In the rows, 128 means zero.
Known rows, with every step that occurs:
toru/samumu/bobogav: [119  67 137 110 177 157 123  87 124 156 132  54 141 148  66 128 164 130
 129 122 125  88 128  61  98 135 108  71 130 124 139 118]
bobogav/samumu: [129 106 133 107 131 147 119 130  75 155 121 102 137 148  96  97 119 136
 123 131 113 146 130 105 110 145 127 113  94 163 140 140]
toru/samumu/bobogav/tubi: [108  66 102 113 150 175  98 113 135 147 121  69 156 166  37 143 153 110
 116 130 136  73 115  81  92 127 151  95  96 119 164 128]
vuzitu/puvu/tinoris/tubi: [115 142 122 185 142 129 135 164  89  92 165 132 153 116 190 171  79 134
 149 176 123 135 113 174 113 149 141 160 140 154  95 111]
vuzitu/tubi/bobogav: [ 96 129 108 149 147 143 158 148 141 103 158 110 101 163 117 138 163 105
 109 104 152 126 129 118 104 102 178 117 145 148 105 138]
vuzitu/puvu/samumu/bobogav/tubi: [140  69 185 181 106 151  54 161  77  77 140 113 191 167  85 218 101  89
 145 169 168 104 107 157 116 136 165 154  86  67 153 146]
tinoris/tubi/bobogav/samumu: [111 113  94 101 134 130 170 109  94 103 162 102 133 160  99  85 136 114
 122 120 106 133  97 106 102 179 155 117 109 157 134 135]
puvu/tinoris: [132 122 120 146 140 146 135 133 141 147 105 104 119 112 138 143  98 142
 118 129 126 139 155 137 114 130 120 151 165 148 101 103]
puvu/vuzitu/zukeg/tinoris: [137 184 111 123 138 137  90 140 218 186 128 227  88  69 142  85 103 176
 123 156 102 180 161 166 198 125  95 134 161 136 154 130]
zukeg/tinoris/tubi/bobogav/samumu: [101 126  85  94 111 157 140 104 110 122 155 144 119 109  85  62 111 128
 129 117  92 132 112  89  77 172 137 127 109 157 132 124]
tinoris/tubi: [118 117 129 159 141 110 180 140 105 109 171 111 140 138 150 121  97 112
 128 136 123 139 128 121 159 132 125 128 130 146 117 135]
bobogav/samumu/toru: [152  66 145  90 120 111 134 128  70 136 135 101  93 146  90  57 171 144
 132  82  96 146 117  83 107 128 152 117 121 157 146 125]
puvu/toru/samumu/bobogav: [111  85 137  98 185 131 126  67 137 145  94  62 136 144  72  80 148 155
 102 101 133  86 119  81 113 159 114 104 102 114 143 105]
samumu/toru: [161  74 162 119 153 110 181 138 114 128 145 118  87 137 120  80 166 150
 138  90 117 128 133 105 137  95 151 125 163 127 122 126]
samumu/bobogav/tubi: [118  81 124 122  95 176 114 133 123 112 125  94 158 158  30 159 101 122
 120 135 131  63 137 106 104 112 158 147  97 116 153 133]
zukeg/puvu/samumu/bobogav: [187  97 179 149  99 101 124 144 110 112 113 105 162 140 121 182 102 101
 134 141 150 122 171 135 141 141  86 115 113  49 140 125]
tubi/bobogav: [130 112 136 100 178 162 196 113 148 113 118 138 101 141 100 134 143 120
 125 111 143 114 139 136 123 126 152 109 146 120 116 138]
bobogav/tubi: [121 115 122 136 129 157 125 162 120 121 128 132 154 165  85 149 110 103
 114 132 143 127 132 139 146  99 164 146 101 143 146 147]
toru/samumu: [129  99 129 123 201 138 125 121 125 168 123  94 131 141 125 105 167 115
 136 125 132 152 128  89 130 120 114  71 158 153 129 125]
tubi/bobogav/samumu/toru: [140  66 139  59 129 125 173 106  98 115 122 112  78 142  62  55 199 149
 134  77 109 119 111  92  67 142 176 110 135 134 149 129]
puvu/samumu: [166  92 183 193 171 113 106 145 119 123 133 104 140 152 155 124 131 111
 128 136 157 176 143 140 172 127 126 141 161  95 125 138]
samumu/bobogav: [131  90 154 125 124 156 142 107 127 134 126  90 123 134  64 153 107 138
 127 118 128  61 145  97 113 127 118 119 123 114 124 126]
vuzitu/tinoris/tubi: [109 143 109 139 115 115 126 131 109 116 162 146 147 108 179 105  63  85
  99  97 116 152 130  91 192 110 135 152 135 104 114 114]
vuzitu/puvu: [149 121 178 146 162 146 135 168  73 126 146 153 159 140 152 166 118 137
 158 168 140 135 112 171 146 105 119 111 124 138 121 146]
vuzitu/puvu/tinoris: [132 133 140 157 140 147 115 165  85 119 116 138 136 112 161 190  93 147
 143 160 128 133 130 171 103 121 128 146 141 143 102 120]
puvu/vuzitu/tinoris/tubi/bobogav: [112 171  90  83 131 146 150 118 204  87 157 181 100  98 170  83 112 112
  95 114 118 159 111 160 190 137 155 142 117  80 119 120]
tinoris/vuzitu/tubi/bobogav/samumu: [ 80 155  93 101  82 156 122 106 125 134 125  72 107 165  96 107 192 102
 118 104 132 118  99 109  55 115 170  99  61 176 113 147]
tubi/bobogav/samumu: [120 100 115  91 149 161 154 103 105 133 110 114 121 153  69 106 158 133
 122 108 126 128 113 112  82 153 151  98 102 145 135 142]
zukeg/puvu/samumu: [197 127 177 170 130  85 130 184 104 123 114 138 167 137 180 161 113  91
 138 148 160 184 163 166 169 118  88 125 130  78 140 143]
vuzitu/puvu/toru/samumu/bobogav: [118  93 157 101 195 136 104  96  92 127 104 105 167 148 104 123 142 166
 129 131 141  89  88 113 102 158 113  97  92 114 141 123]

Rows:
[126 164 122 149 135 112  92 129 142 192 131 200  99  89 135 127  86 162
 111 135 109 156 173 103 180 112  95 140 198 144 140 129]
vuzitu/zukeg/tinoris
[150 136 122 102 185  88 154 141 116 150  80 133 159 143 154 100 141 118
 118 120 142 167 136 133 154 130  84  83  93 125 151 130]
zukeg/puvu/toru/samumu
[ 98 161  82 146 134 105 150 108 175 140 170 204  93  92 134 119  99 157
 110 125 103 130 137  98 159 150 136 143 203 131 134 127]
vuzitu/zukeg/tinoris/tubi/bobogav
[115 177 134 108  96 173 122 107 169 172 114 136  95 107 108  89 132 120
 154 129 121 113 155 120 126  93  87 123 124 162 111 125]
zukeg/tinoris/vuzitu
[121 140 115 151 128 136 142 140 136 128 170 149 113  98 136  81  66 118
 139 143 105 138 141  98 148 126 117 151 152 160 118 118]
zukeg/tinoris/tubi
[122  64  78 109 111 103 165  94 108  91 146  81  78 126 106  66 160 152
 120  85  78 120 105  99  35 181 194 153 145 155 124  93]
puvu/tinoris/tubi/bobogav/samumu/toru
[125 158 123 124  99 157 128 104 165 152  79  83 103 111 138 135 137 129
 131 128 131 106 141 138  98 108 115 143 130 164  95 104]
puvu/tinoris/vuzitu
[130  65 105  92 131 102 197 104  94  83 169  94  86 157  95  46 183 135
 132  84  92 113  79  82  77 162 180 123 131 144 140 127]
tinoris/tubi/bobogav/samumu/toru
[182 188 157 179  88  59  92 143 144 169 100 150 158 129 209 195 136 118
 132 148 157 165 162 152 203 110  57 122 159  84 144 149]
tinoris/vuzitu/zukeg/puvu/samumu
[ 98 169 114 150  98 133 121 143 150 134 144  84 119 157 146 127 163  85
 127 116 144 121 122 116 114  76 135 117 107 178  99 140]
tinoris/vuzitu/tubi
[108 190  70 116 142 128 144 112 242 130 163 226  79  76 147  89 108 169
 117 150  98 147 139 166 190 163 134 139 182 127 141 125]
puvu/vuzitu/zukeg/tinoris/tubi/bobogav
[ 86 163 110 128 103 155 156 119 177 111 140  94  99 162 118 141 181 107
 121 108 149 100 113 129  96  85 163 109 114 160  97 141]
tinoris/vuzitu/tubi/bobogav
[123 152 116 144 141 139 114 190 176 115 164 133 112 144 153  93 134 125
 113 151 136 175 128 180 149 105 134 120 109 153 112 141]
puvu/vuzitu/tubi
[142 215 127 101  89  51 139 118 153 164  61 168 138 119 182 161 113 160
 108 114 129 131 152 168 205 117  62 132 101 125 149 139]
tinoris/vuzitu/zukeg/puvu/toru
[103 133 157  78 157 149  94  66 119 140  83  82 161 137 111 129 191 157
 144 121 147  55  77 115  99 142 107  95  54 128 132 121]
tinoris/vuzitu/puvu/toru/samumu/bobogav
[120 178 161 109 107 168 102 130 129 153 128 180 118  88 138 126 125 131
 184 156 137 106 120 158 126  87  90 121 104 164 112 140]
zukeg/tinoris/vuzitu/puvu
[106 176 145  87 168 145  78  99 140 160  85 161 128 103 151  85 173 141
 162 136 137 129  88 129 112 114  85 107  93 162 122 126]
zukeg/tinoris/vuzitu/puvu/toru/samumu
[158  72 192 160 137 128 107 113 125 113 122  70 145 145  99 132 123 124
 125 125 152 105 149 111 126 146 129 137 136  64 125 127]
puvu/samumu/bobogav
[126 172 102 102 133 130 121 144 173 110 158 167 128 105 195  71  85 105
 108 128 112 173 120 150 219 119 124 149 114 101 118 114]
puvu/vuzitu/tinoris/tubi
[175  88 156 144  76 119  85 160 115  99 113 113 193 159  79 199 107  72
 131 150 158 120 160 152 118 127 126 142  79  53 162 145]
zukeg/puvu/samumu/bobogav/tubi
[103  83 135 107 170 155  70 119 100 104 108 104 196 162  66 157 144 141
 117 137 150  82  75 136  91 146 157 119  63 120 164 136]
vuzitu/puvu/toru/samumu/bobogav/tubi
[166 117 141 170  65  71  55 160 116 133 116 145 193 149 107 236  93 109
  99 151 150 116 164 133 171 134 114 144 133  34 188 146]
vuzitu/zukeg/puvu/samumu/bobogav/tubi
[178 147 121 118 103 122 144 165 134 138  84 132 135 102 150 182  86 122
 134 143 129 145 179 161 110 122  82 124 132 129 117 105]
zukeg/puvu/tinoris
[117 194  82 120  63 129 140 136 194 113 102 108 106 122 150 193 160  95
 121 118 143 117 157 161  52  96 126 123 103 155  83 116]
zukeg/puvu/tinoris/vuzitu/tubi/bobogav
[104 131 107 143 140 141 174 131 112  73 159 138 127 121 162 189  96 137
 144 155 131 112  89 166  83 164 153 158 147 131  97 111]
vuzitu/puvu/tinoris/tubi/bobogav
[102 135 105 116 130 152 182 108 157 100 166 165  99 107 109  97 102 122
 133 119 107 118 128 106 115 136 145 139 165 146 111 123]
zukeg/tinoris/tubi/bobogav
[133 165 126  92 132 150  98 153 184 137 113 173 116  95 167  87 112 119
 101 113 127 173 141 166 195  92 123 135 113 101 125 122]
puvu/vuzitu/tinoris
[167 103 208 203 176 114  98 177  69 103 139 137 168 152 177 163 128 116
 152 172 173 169 119 176 160 128 131 134 142  99 127 149]
vuzitu/puvu/samumu
[160 121 200 158  99 114  81 141 116 120 140 161  96 109 161  85 179 128
 185 127 139 145 113 132 125  87 124 155 152 115 121 134]
zukeg/tinoris/vuzitu/puvu/samumu/toru
[100 127  95 128 137 145 127 127  63  84 145 120 149 124 139 153 110 138
 138 153 111 120  80 150  51 189 161 140 106 162 115 111]
vuzitu/puvu/tinoris/tubi/bobogav/samumu
[123 177 122 138 114 103 123  96 153 175 114 129 119 129 162 157 146 153
 124 124 128 113 139 130 181 103  91 118 158 130 130 139]
tinoris/vuzitu/zukeg
[169 101 219 167 123  91 113 146  90  96 139 119 125 145 180 117 206 125
 173 129 156 134  89 144 138  94 140 137 132 103 121 144]
tinoris/vuzitu/puvu/samumu/toru
[128 167 166 124 123 162 135 141 111 127 118 127 147 136 159 172 152 122
 172 156 150 100  96 167 135  89 105 107  86 147 107 149]
tinoris/vuzitu/puvu
[112  95  88  69 103  96 150  94  96 104 168 130  97 124 117  46 151 117
 100  46  92 135  95  44 100 134 188 140 136  95 148 111]
vuzitu/tinoris/tubi/bobogav/samumu/toru
[ 97 147  62 109 106 108 116  93 120 158 166 179 113  99 107 100  99 155
 106 118  78 140 115  87 124 179 134 130 169 150 145 126]
vuzitu/zukeg/tinoris/tubi/bobogav/samumu
[167 167  90 156  97  74 117 160 135 180  88 167 128  92 182 201  73 158
 108 147 111 152 189 155 161 127  75 136 176 112 135 111]
vuzitu/zukeg/puvu/tinoris
[102 113  67 120 116 144 152 104 113 103 127  84 118 134 104 103 115 130
 111 123 102 131 105 123  51 193 166 150 127 161 114 104]
puvu/tinoris/tubi/bobogav/samumu
[144 172  75 169  98  54 133 159 118 138 134 153 152  87 209 194  62 142
 109 150 100 152 162 148 166 152  84 155 179 128 132 112]
vuzitu/zukeg/puvu/tinoris/tubi
[113 180  98 151 106 109  96  99 180 186  88 117  98 104 172 161 136 166
 112 133 126 118 157 139 144 118 103 154 172 144 111 109]
puvu/tinoris/vuzitu/zukeg
